Here is a tiny trained network, its code and every weight. The questions are about switching its units off for an input and a class, where a switched-off unit gives its printed mean instead of its output.

import numpy as np


def w(rows, s, z=0):
    codes = np.array(rows[::2]) - 128.0
    scale = np.full(codes.shape[1], s)
    scale[-1] = z or s
    return codes * scale


def f(y):
    return y / 2 * (1 + np.tanh(0.7978845608 * (y + 0.044715 * y**3)))


def log_softmax(a):
    a = a - a.max(-1, keepdims=True)
    return a - np.log(np.exp(a).sum(-1, keepdims=True))


def net(x, mask):
    res = np.array(x, float).reshape(1, 6) / 4 @ E
    y = f(res @ A[0][:, :-1].T + A[0][:, -1])
    res = res + np.where(mask, y, B[0][:, -1]) @ B[0][:, :-1]
    return log_softmax(res[-1] @ U[:, :-1].T + U[:, -1])


A, B = {}, {}
E = w([
[221,212,58,57,188,70],'x0',
[131,34,196,116,182,10],'x1',
[82,73,41,86,24,67],'x2',
[127,125,124,128,131,131],'x3',
[3,222,116,149,173,65],'x4',
[132,129,128,132,122,127],'x5',
],0.0054)
A[0] = w([
[104,100,73,97,64,80,71],'n1',
[151,152,184,157,200,162,57],'n2',
[222,66,134,104,84,180,62],'n3',
[71,81,169,179,96,166,74],'n4',
[69,78,168,174,96,174,75],'n5',
[188,180,81,62,160,113,24],'n6',
[72,82,169,180,93,169,67],'n7',
[189,145,100,81,170,51,106],'n8',
[92,93,68,99,56,93,50],'n9',
[62,140,65,134,147,100,116],'n10',
[98,101,67,107,58,92,51],'n11',
[149,152,185,158,194,165,56],'n12',
[74,88,180,173,90,168,82],'n13',
[26,189,121,137,174,93,154],'n14',
[146,149,192,149,200,166,76],'n15',
[191,184,74,57,157,113,9],'n16',
[127,86,192,103,160,61,252],'n17',
[136,147,175,151,193,169,51],'n18',
[118,174,52,115,105,226,174],'n19',
[220,71,117,112,88,181,126],'n20',
[122,77,64,79,84,120,168],'n21',
[39,195,118,159,152,87,153],'n22',
[145,168,175,175,177,129,240],'n23',
[117,227,55,138,62,254,124],'n24',
[98,97,76,107,56,69,76],'n25',
],0.0071,0.003)
B[0] = w([
[72,186,168,46,144,235,153],'n1',
[87,175,143,27,70,226,165],'n2',
[244,233,161,156,49,13,191],'n3',
[65,235,31,127,199,27,169],'n4',
[69,238,46,132,194,27,171],'n5',
[82,214,53,107,182,34,174],'n6',
[66,242,33,120,211,28,168],'n7',
[31,126,49,117,227,79,194],'n8',
[106,190,187,24,109,241,154],'n9',
[200,153,208,146,58,160,158],'n10',
[128,191,208,32,104,240,150],'n11',
[96,198,152,16,72,224,162],'n12',
[68,222,35,132,195,19,171],'n13',
[236,107,190,207,38,37,221],'n14',
[109,166,128,36,64,233,172],'n15',
[38,231,26,123,210,15,177],'n16',
[86,9,112,138,181,152,230],'n17',
[122,227,174,42,53,211,152],'n18',
[108,22,136,198,184,115,217],'n19',
[200,144,168,214,55,22,206],'n20',
[140,155,220,133,127,185,176],'n21',
[227,110,193,203,51,55,212],'n22',
[133,92,138,92,81,194,219],'n23',
[78,1,118,172,193,175,253],'n24',
[117,143,162,38,101,229,159],'n25',
],0.0059,0.0047)
U = w([
[62,243,28,111,201,32,30],'0',
[102,204,220,15,50,244,47],'1',
[135,86,156,164,137,114,254],'2',
[134,88,137,167,111,111,234],'3',
[241,164,210,213,19,31,20],'4',
[78,2,123,172,200,150,133],'5',
],0.0064,0.0055)

Each question gives the input, the list of numbers given to net, and the class t.
The units are the neurons (one row each of A and B). Each row of codes is followed by its name. A weight is (code - 128) times the scale printed after its matrix; where a second scale follows, it is the last column's (A, B and U).
mask holds one flag per neuron, in row order. A switched-off neuron (its flag False) gives its mean, the last column of its row in B, instead of its output. The means were averaged over made-up inputs and are rounded, as every weight is.
A unit's drop is (log p(t) with every unit on - log p(t) with that unit switched off) / (log p(t) with every unit on - log p(t) with every unit switched off).
The circuit of an input: a set's keep is (log p(t) with only the set's units on - log p(t) with every unit switched off) / (log p(t) with every unit on - log p(t) with every unit switched off). Starting from the 12 units with the biggest drops (on a tie, the unit counted first), units are removed one at a time, each time the one whose removal leaves the highest keep (on an exact tie, the one counted first), for as long as the keep stays at least 0.8.
units of the circuit, in order: the units of the circuit, biggest drop first
most important unit: the unit with the biggest drop
k most important neurons: the k neurons with the biggest drops, biggest first
drop of u: that unit's drop, to one decimal
input [-5,-3,-2,-2,-8,6], class 4: most important unit	n3
input [2,-6,5,-1,2,-2], class 5: units of the circuit, in order	n24, n19
input [1,-5,0,0,3,3], class 5: 2 most important neurons	n24, n3
input [-1,-8,-5,2,8,2], class 4: 2 most important neurons	n14, n22
input [-4,-8,2,3,-1,0], class 5: units of the circuit, in order	n24, n19
input [7,6,-5,1,-5,-1], class 0: units of the circuit, in order	n8, n16
input [-4,-5,-1,-3,6,-5], class 4: units of the circuit, in order	n14, n22
input [8,-4,4,-6,-4,2], class 0: 2 most important neurons	n16, n6
input [-6,6,6,-4,-8,5], class 4: 2 most important neurons	n3, n20
input [-5,3,5,-2,7,2], class 4: 2 most important neurons	n14, n22
input [1,-7,-1,-2,-5,-2], class 5: 4 most important neurons	n24, n19, n14, n22
input [0,-7,-6,0,7,-2], class 4: 3 most important neurons	n14, n22, n17
input [-1,-7,-5,3,7,-6], class 4: 4 most important neurons	n14, n22, n17, n8
input [7,-8,-1,-5,2,-5], class 5: units of the circuit, in order	n24
input [3,-4,-3,6,-8,-2], class 4: 3 most important neurons	n3, n20, n17
input [5,3,-5,3,-8,-4], class 4: 3 most important neurons	n3, n20, n24
input [3,4,-4,-5,7,6], class 4: 3 most important neurons	n14, n22, n24
input [-7,7,6,5,5,7], class 0: drop of n3	0.0
input [0,6,-8,1,5,-6], class 1: drop of n2	0.1
input [-4,0,-8,-8,8,-4], class 1: drop of n18	0.2
input [8,-7,-8,0,-7,-8], class 0: units of the circuit, in order	n16
